In the rows, 100 means zero.
Known rows:
88,96,106,96,114,89,83,94,77,100,85,122,109,112,89,107,90,113,108,101,93,117,94,86,96,69,104,81,101 -> kimik
89,106,106,93,132,123,101,95,101,75,113,91,79,94,81,113,96,96,111,107,97,82,82,111,100,122,117,96,90 -> topal
89,105,108,96,97,104,93,95,109,98,98,101,101,103,83,114,90,112,93,91,92,106,97,98,101,102,106,102,99 -> stefo
102,106,99,94,90,90,96,106,94,103,108,90,94,83,78,114,94,100,112,101,88,88,87,92,102,100,97,102,109 -> popom
108,118,96,98,102,80,97,85,104,91,89,89,104,86,95,111,103,122,140,93,98,78,93,87,110,96,107,89,101 -> rupler
99,99,108,102,103,97,104,80,114,85,90,103,100,104,98,109,101,131,113,85,120,92,116,94,102,100,121,95,102 -> bekata
89,107,110,97,105,103,84,100,86,88,92,120,89,106,88,109,92,102,104,102,101,109,87,94,82,83,92,85,107 -> dribek
99,97,116,97,111,96,90,101,94,88,97,96,113,109,102,112,100,115,103,90,103,88,99,89,102,98,108,100,105 -> boror
109,112,101,95,86,77,96,100,114,95,98,89,111,69,104,116,101,107,125,102,101,74,84,99,106,112,98,99,105 -> vezen
97,96,108,86,103,103,79,105,95,95,111,103,119,103,83,110,89,112,94,81,92,97,108,92,98,102,108,101,105 -> flozogrir
100,98,108,99,83,99,77,100,99,85,107,97,92,102,74,113,98,107,114,85,97,86,102,87,98,100,95,99,100 -> tuklen
86,107,109,100,99,111,94,85,110,91,94,107,86,111,80,115,94,118,98,91,97,103,93,94,103,101,109,100,96 -> nula
97,110,112,101,99,100,90,102,100,84,91,95,106,103,97,114,104,120,106,87,106,88,95,91,96,95,101,101,108 -> flapidror
103,109,109,89,107,95,94,91,118,90,97,96,123,100,104,103,93,119,105,81,105,89,113,99,96,106,111,94,102 -> kabresak
89,106,106,95,102,106,95,94,107,95,100,100,100,104,81,112,90,111,97,92,93,101,97,99,100,102,109,101,99 -> drikil
83,102,111,98,109,98,92,94,95,98,85,121,97,114,94,107,88,103,91,106,97,120,90,98,87,78,98,88,102 -> stazaskol
100,116,112,104,97,106,89,77,117,72,90,107,78,105,95,113,105,127,125,82,116,81,93,85,101,109,105,94,101 -> peklal

Facts:
laplom {Ξ=vezen, ω=478, ζ=646}
sesku {ω=782, τ=mefe klodrivom dedre brolor, ζ=646}
guba {ω=245, τ=grotos, ζ=532}
plekir {ω=478, τ=silal, ζ=646}
gubritok {Ξ=grizuk, ω=478, τ=klodrivom skesoma, ζ=64}
silal {ω=782, ζ=456}
mibrik {Ξ=tuvur, ω=761, τ=kabresak, ζ=646}
pobir {ω=782, τ=dede stazaskol, ζ=646}
trovok {Ξ=gasta, ω=782, τ=guta larel, ζ=646}
plezo {ω=782, τ=skesoma dakadre, ζ=646}
sebal {Ξ=zivus, ω=782, τ=devosis sameluk, ζ=456}
bridem {Ξ=tustam, ω=478, ζ=532}
mefe {Ξ=klesal, ω=761, ζ=45}
tabul {ω=761, τ=guba, ζ=646}
netim {ω=245, τ=floskesko, ζ=45}
sogru {Ξ=sorus, ω=761, ζ=646}
ledrul {ω=782, τ=mugrol, ζ=646}
neru {ω=782, τ=vezen, ζ=646}
gropozur {ω=245, τ=zuskes skesun dakadre, ζ=314}
musti {ω=782, τ=klebofli, ζ=532}
klebofli {Ξ=zeliklem, ω=782, ζ=646}
grizuk {Ξ=panas, ω=782, τ=dede, ζ=314}
faskar {Ξ=dador, ω=782, ζ=314}
flozogrir {ω=782, τ=dakadre, ζ=456}
grarabros {ω=782, τ=fastastin, ζ=646}
zivus {Ξ=ropavo, ω=245, τ=grotos, ζ=314}
tuklen {ω=782, τ=klomufu, ζ=314}
sador {Ξ=skores, ω=761, τ=pozin, ζ=852}
skesun {ω=761, τ=rupler, ζ=646}
kimik {Ξ=sogru, ω=478, τ=popom grogum gugemis lapul, ζ=456}
druzir {ω=761, ζ=646}
gona {Ξ=trovok, ω=761, τ=ritis, ζ=456}
sameluk {ω=782, τ=klokor, ζ=456}
tesok {ω=782, τ=dede, ζ=45}
fastastin {Ξ=butresko, ω=245, τ=klokor, ζ=852}
laner {ω=245, ζ=314}
grotos {Ξ=trake, ω=761, τ=dede, ζ=456}
sugrul {ω=782, ζ=646}
mimok {Ξ=vubrom, ω=782, τ=skesun, ζ=852}
zafe {Ξ=mibrik, ω=761, ζ=45}
kodrik {ω=761, τ=kistik, ζ=314}
grisi {Ξ=dezol, ω=245, τ=stidru, ζ=646}
grogum {ω=245, ζ=314}
koro {ω=761, τ=vamu, ζ=852}
klibruk {Ξ=devosis, ω=245, τ=dede, ζ=852}
vibran {ω=245, τ=lapul, ζ=646}
dastekel {Ξ=trage, ω=782, ζ=646}
flizizos {Ξ=telol, ω=782, τ=trovok, ζ=646}
dristo {Ξ=klefa, ω=782, τ=ritis, ζ=456}
flogro {ω=782, τ=gasta, ζ=646}
pedam {Ξ=grisi, ω=478, ζ=646}
drudra {ω=782, τ=grogum grotos, ζ=456}
skudi {Ξ=testus, ω=761, τ=sugrul, ζ=456}
vaplel {Ξ=koro, ω=761, τ=trake klamadro, ζ=45}
kabresak {Ξ=bulibres, ω=761, τ=klamadro, ζ=646}
dezol {Ξ=brugrir, ω=782, ζ=314}
klokor {Ξ=stefo, ω=782, ζ=646}
plobra {Ξ=flapidror, ω=761, τ=zafe flogro, ζ=45}
graskal {Ξ=mimok, ω=245, τ=larel, ζ=646}
topal {ω=782, τ=dede, ζ=646}
skesoma {ω=478, τ=betro, ζ=456}
betro {Ξ=lukitim, ω=245, ζ=646}
trutrak {ω=478, τ=lukitim mimok stazaskol, ζ=646}
ropavo {Ξ=dagefo, ω=245, τ=drubes, ζ=646}
lukitim {Ξ=larel, ω=782, ζ=852}
rufle {ω=478, τ=brolor, ζ=45}
skadri {Ξ=zuskes, ω=245, ζ=64}
nebom {ω=782, τ=plezo, ζ=646}
ritis {ω=478, ζ=646}
trulis {ω=245, τ=gasta, ζ=456}
flapidror {ω=245, τ=trake, ζ=852}
deklila {ω=245, τ=plekir drudra, ζ=646}
mugrol {ω=761, ζ=646}
dakadre {Ξ=bekata, ω=782, τ=gasta, ζ=852}
luni {ω=761, τ=notol, ζ=646}
brolor {Ξ=dristo, ω=782, ζ=45}
devosis {Ξ=mufi, ω=478, ζ=456}
dripa {Ξ=bridem, ω=761, ζ=646}
plebrik {ω=761, τ=brolor, ζ=456}
mufi {Ξ=goplik, ω=761, ζ=45}
tritrur {ω=478, τ=lapul, ζ=646}
panas {Ξ=floskesko, ω=782, τ=zoklom dede, ζ=45}
stefo {Ξ=segrun, ω=782, τ=grisi, ζ=646}
gruflik {ω=245, τ=luni klomufu, ζ=646}
vezen {Ξ=ritis, ω=761, ζ=852}
postas {ω=782, τ=peklal popom bekata gasta fugol, ζ=646}
skamam {Ξ=brofluk, ω=478, ζ=646}
tranun {ω=761, τ=silal mufi, ζ=646}
gasta {ω=761, τ=klamadro, ζ=646}
zuskes {ω=478, τ=dribek, ζ=456}
rupler {Ξ=kimik, ω=761, ζ=852}
klamadro {ω=761, ζ=456}
sorus {Ξ=dakadre, ω=782, ζ=852}
dede {ω=761, ζ=646}
lemigo {Ξ=tabul, ω=478, τ=druzir, ζ=646}
floskesko {ω=782, τ=klodrivom mufi, ζ=646}
guta {ω=245, τ=mufi, ζ=852}
trake {ω=245, τ=brolor, ζ=456}
lapul {ω=782, ζ=646}
segrun {Ξ=skudi, ω=761, ζ=456}
tustam {Ξ=klomufu, ω=478, ζ=646}
legrabram {Ξ=tremi, ω=782, ζ=314}
bulibres {ω=782, τ=drudra, ζ=314}
fator {ω=782, ζ=314}
zivol {ω=478, τ=silal, ζ=646}
meplal {ω=761, τ=devosis, ζ=646}
klomufu {Ξ=fastastin, ω=478, ζ=646}
stoskas {Ξ=drifo, ω=782, τ=vafle, ζ=314}
bekata {Ξ=faskar, ω=761, τ=zeliklem, ζ=646}
skores {Ξ=klife, ω=782, ζ=532}
tuvur {Ξ=flizizos, ω=782, τ=notol, ζ=646}
geskas {ω=782, ζ=646}
kistik {ω=761, τ=zafe rupler druzir laner, ζ=532}
pleduki {Ξ=todem, ω=478, ζ=456}
klesal {ω=478, ζ=646}
boror {ω=245, τ=tesok vaplel, ζ=456}
butresko {Ξ=stukas, ω=245, ζ=646}
brugrir {Ξ=skadri, ω=782, ζ=314}
greskes {Ξ=vaplel, ω=782, τ=nula, ζ=456}
letra {ω=761, τ=brama, ζ=456}
pezir {ω=761, τ=klibruk notol, ζ=852}
klerak {ω=761, τ=vubrom, ζ=646}
trelom {ω=245, τ=dezol, ζ=646}
vebror {Ξ=rupler, ω=782, ζ=646}
drifo {Ξ=gona, ω=761, τ=gasta, ζ=646}
stidru {Ξ=sebal, ω=782, ζ=646}
vafle {ω=782, τ=drifo, ζ=646}
nule {ω=761, τ=mefe stefo tranun, ζ=646}
notol {ω=782, τ=grizuk, ζ=646}
telol {Ξ=gubritok, ω=478, ζ=314}
dagefo {Ξ=lemigo, ω=478, ζ=456}
drisar {ω=478, τ=rupler, ζ=314}
popom {ω=782, ζ=852}
larel {Ξ=grotos, ω=245, τ=klokor laner, ζ=456}
gedrosta {ω=478, τ=peklal skesoma, ζ=852}
dedre {ω=478, τ=mugrol, ζ=852}
zeliklem {Ξ=legrabram, ω=782, τ=grotos, ζ=532}
pozin {ω=782, τ=vezen rupler dede, ζ=646}
brilen {ω=782, ζ=646}
suples {ω=478, τ=klomufu, ζ=64}
nula {ω=782, τ=pozin notol, ζ=646}
misto {Ξ=greskes, ω=782, τ=klodrivom mugrol flozogrir, ζ=314}
brofluk {Ξ=buflek, ω=761, ζ=314}
sistosu {ω=782, τ=mimok, ζ=646}
vamu {ω=782, ζ=45}
foplon {ω=478, τ=lukitim dagefo, ζ=646}
lutun {Ξ=dripa, ω=782, ζ=646}
pugrapla {Ξ=lutun, ω=782, τ=gubritok, ζ=456}
drikil {ω=782, τ=panas bekata, ζ=646}
todem {Ξ=vebror, ω=761, ζ=646}
vubrom {Ξ=klokor, ω=478, ζ=532}
klalak {Ξ=plobra, ω=245, ζ=646}
testus {ω=782, ζ=314}
gugemis {ω=478, ζ=646}
zoflonik {Ξ=klalak, ω=761, ζ=646}
klife {Ξ=graskal, ω=782, ζ=646}
dilik {Ξ=betro, ω=782, ζ=646}
stukas {Ξ=laplom, ω=782, ζ=456}
gastal {Ξ=zafe, ω=761, τ=dastekel, ζ=646}
peklal {ω=761, τ=notol grotos, ζ=852}
fugol {ω=782, τ=pozin dede, ζ=852}
zoklom {ω=782, τ=rupler, ζ=532}
klefa {Ξ=brilen, ω=782, ζ=456}
grotuk {ω=478, τ=lukitim skesoma, ζ=646}
drubes {ω=761, ζ=314}
brelom {Ξ=tesok, ω=761, τ=drifo, ζ=532}
katidis {ω=761, τ=dador zeliklem brolor, ζ=45}
lipul {ω=245, τ=skadri brelom tranun, ζ=456}
dador {Ξ=gastal, ω=478, τ=betro, ζ=646}
skedulo {ω=478, τ=popom dastekel, ζ=646}
brama {ω=478, τ=trake, ζ=45}
grege {ω=761, τ=dede, ζ=646}
dribek {ω=478, τ=betro tesok, ζ=852}
klestes {ω=782, τ=dakadre, ζ=456}
dusu {ω=761, τ=rupler lapul, ζ=646}
buflek {Ξ=brolor, ω=761, ζ=456}
goplik {Ξ=dilik, ω=782, τ=geskas, ζ=646}
stazaskol {ω=478, τ=klokor klife, ζ=646}
nisal {ω=782, τ=nula, ζ=314}
tremi {ω=478, ζ=456}
trage {Ξ=pedam, ω=761, ζ=646}
klodrivom {ω=782, τ=dede, ζ=646}

Rows:
No name comes twice in this set of rows, the named rows included.
100,99,106,97,96,83,95,101,82,99,86,105,98,91,93,110,89,85,105,117,89,112,83,95,90,81,81,91,106	vubrom
99,105,115,107,99,108,95,87,101,71,78,95,89,110,96,118,107,121,114,92,109,90,93,89,99,97,99,102,98	guba
85,90,110,102,105,98,103,95,87,96,88,125,92,113,89,107,90,107,89,106,112,118,104,98,84,74,108,90,108	dador
92,110,93,93,105,84,102,93,97,111,93,88,112,93,77,112,90,112,113,102,77,99,92,96,112,86,111,95,96	vebror
97,97,116,101,103,94,87,98,99,93,92,99,112,111,103,114,101,119,102,89,103,95,96,86,104,94,104,102,106	larel
89,99,109,98,110,85,101,100,89,113,91,107,96,102,97,104,84,84,95,118,88,120,85,96,92,80,90,88,109	tustam
102,100,100,80,102,108,80,117,86,89,112,96,135,92,72,107,90,123,99,71,101,99,130,102,85,97,115,96,112	dakadre
98,111,111,99,103,98,98,80,123,86,90,102,102,106,102,107,97,123,110,85,109,90,103,94,102,106,111,95,98	skesun
99,94,102,92,89,81,90,108,97,111,109,95,115,80,89,117,91,97,102,105,82,92,83,95,112,104,101,105,103	stukas
104,96,104,98,77,83,85,109,97,99,110,87,98,85,78,115,97,94,116,100,88,83,91,90,103,102,90,102,102	testus
92,96,114,102,93,95,75,99,88,84,94,118,87,113,85,108,96,99,110,100,103,104,93,88,84,79,85,84,101	drisar
113,108,110,90,97,99,88,87,110,74,92,93,115,96,99,107,97,119,117,77,107,82,113,94,94,110,102,96,101	brelom
89,93,114,96,108,95,80,99,84,97,93,127,104,116,94,106,89,103,93,99,98,116,93,88,89,81,97,87,106	skesoma
114,97,106,88,105,74,95,101,103,101,110,89,128,85,108,104,93,105,114,92,97,78,103,90,106,107,106,97,109	klamadro
103,115,97,94,109,75,106,84,111,102,87,86,119,91,100,106,95,120,125,96,92,83,98,94,111,93,112,90,96	todem

Now the same nodes, written a new way:
Known rows:
110,106,90,125,72,93,105,103,124,108,85,66,108,114,97,95,93,93,70,126,124,62,99,102,105,116,143,111,103,90 -> grotos
98,84,93,92,78,94,125,102,105,101,109,90,96,96,101,128,91,88,79,118,101,100,76,119,112,125,101,112,97,104 -> koro
104,109,104,93,68,96,151,105,99,96,84,95,105,106,109,71,94,98,79,93,112,94,84,119,106,79,108,112,97,89 -> klamadro
102,102,106,94,114,106,80,104,89,90,105,111,101,99,97,96,95,122,121,77,103,110,115,73,91,80,93,87,103,91 -> stidru
100,96,107,94,84,94,128,100,94,95,98,94,95,89,107,86,91,106,86,95,103,103,81,113,102,88,109,110,106,97 -> ritis
95,85,90,109,83,93,116,105,112,100,108,74,99,100,111,142,88,98,79,111,101,96,91,106,105,135,92,116,97,99 -> sador
98,96,96,118,86,111,114,108,98,96,97,89,99,89,107,109,82,112,76,75,106,100,86,95,110,88,96,117,103,93 -> klomufu
101,99,91,114,127,87,41,96,108,98,106,89,97,97,87,83,108,100,126,107,107,100,121,83,97,137,102,86,138,96 -> grizuk
97,107,98,95,123,114,68,93,95,98,107,115,111,94,87,110,112,103,117,109,93,107,117,75,97,101,103,92,95,102 -> trovok
87,103,103,125,118,90,107,84,102,120,95,91,106,101,100,77,112,86,98,104,77,85,105,126,96,94,109,89,98,126 -> guba
108,113,86,115,83,107,129,106,110,104,80,81,111,113,111,114,97,93,69,108,106,81,97,105,99,95,106,116,76,94 -> gona
94,102,90,99,122,102,63,87,85,100,111,110,109,86,91,108,114,102,124,103,88,117,117,86,99,107,91,85,108,104 -> stoskas
90,103,104,101,96,108,126,92,110,111,95,111,109,120,90,83,106,83,92,103,96,81,109,110,108,87,113,93,85,110 -> lipul
99,104,106,81,134,114,89,92,94,97,110,117,105,94,91,87,112,99,126,111,100,103,106,82,91,101,102,85,104,103 -> nebom
76,92,114,123,109,88,101,88,105,114,111,87,107,93,97,107,101,98,97,107,81,99,115,112,101,121,98,99,99,116 -> zivus
100,97,98,116,84,107,111,107,97,93,96,91,101,90,109,109,82,114,77,75,111,99,88,95,109,94,92,115,104,89 -> tustam
100,95,98,100,89,99,131,101,106,103,98,83,97,95,108,107,96,89,81,121,95,91,82,121,102,113,109,113,94,108 -> dusu

Rows:
No name comes twice in this set of rows, the named rows included.
101,119,93,114,136,102,65,88,86,108,92,93,115,85,97,88,118,102,112,110,83,103,123,91,80,89,114,86,105,115	zeliklem
89,110,98,95,89,112,127,90,104,110,92,117,116,122,93,74,112,74,101,101,103,88,113,111,115,105,93,92,87,96	trulis
105,88,101,114,69,73,109,109,120,98,87,75,87,110,100,73,83,98,90,96,133,83,79,115,110,115,114,109,130,89	dede
106,91,88,110,80,84,108,107,125,103,91,75,89,112,102,96,93,82,89,114,122,76,81,113,110,136,112,111,117,95	grege
111,105,110,116,120,113,51,93,102,97,100,108,101,100,102,89,100,103,131,113,106,81,115,79,90,124,99,84,116,94	panas
97,111,87,75,115,119,88,86,86,97,105,132,116,100,96,84,119,84,136,102,105,114,110,86,109,115,82,81,109,88	flogro
100,102,86,105,67,103,121,95,100,103,96,91,107,101,109,119,101,89,76,114,101,101,94,116,111,118,97,117,91,93	kabresak
116,101,108,110,126,112,57,95,111,100,96,111,99,104,100,67,100,96,141,113,115,72,101,82,95,126,105,73,129,95	tesok
117,110,87,101,85,109,115,102,104,98,87,87,110,111,101,108,103,97,69,119,97,88,104,103,104,89,121,112,80,92	kimik
95,81,105,110,72,93,121,109,106,96,107,82,96,94,110,124,75,113,76,84,107,107,85,109,111,109,89,119,105,92	vezen
100,82,107,106,71,82,111,113,106,96,107,78,82,102,104,127,82,111,73,92,97,115,89,113,107,103,93,123,103,95	rupler
122,90,112,116,64,96,114,108,95,93,95,87,86,105,126,105,81,113,82,93,87,95,93,123,100,92,87,114,101,90	zafe

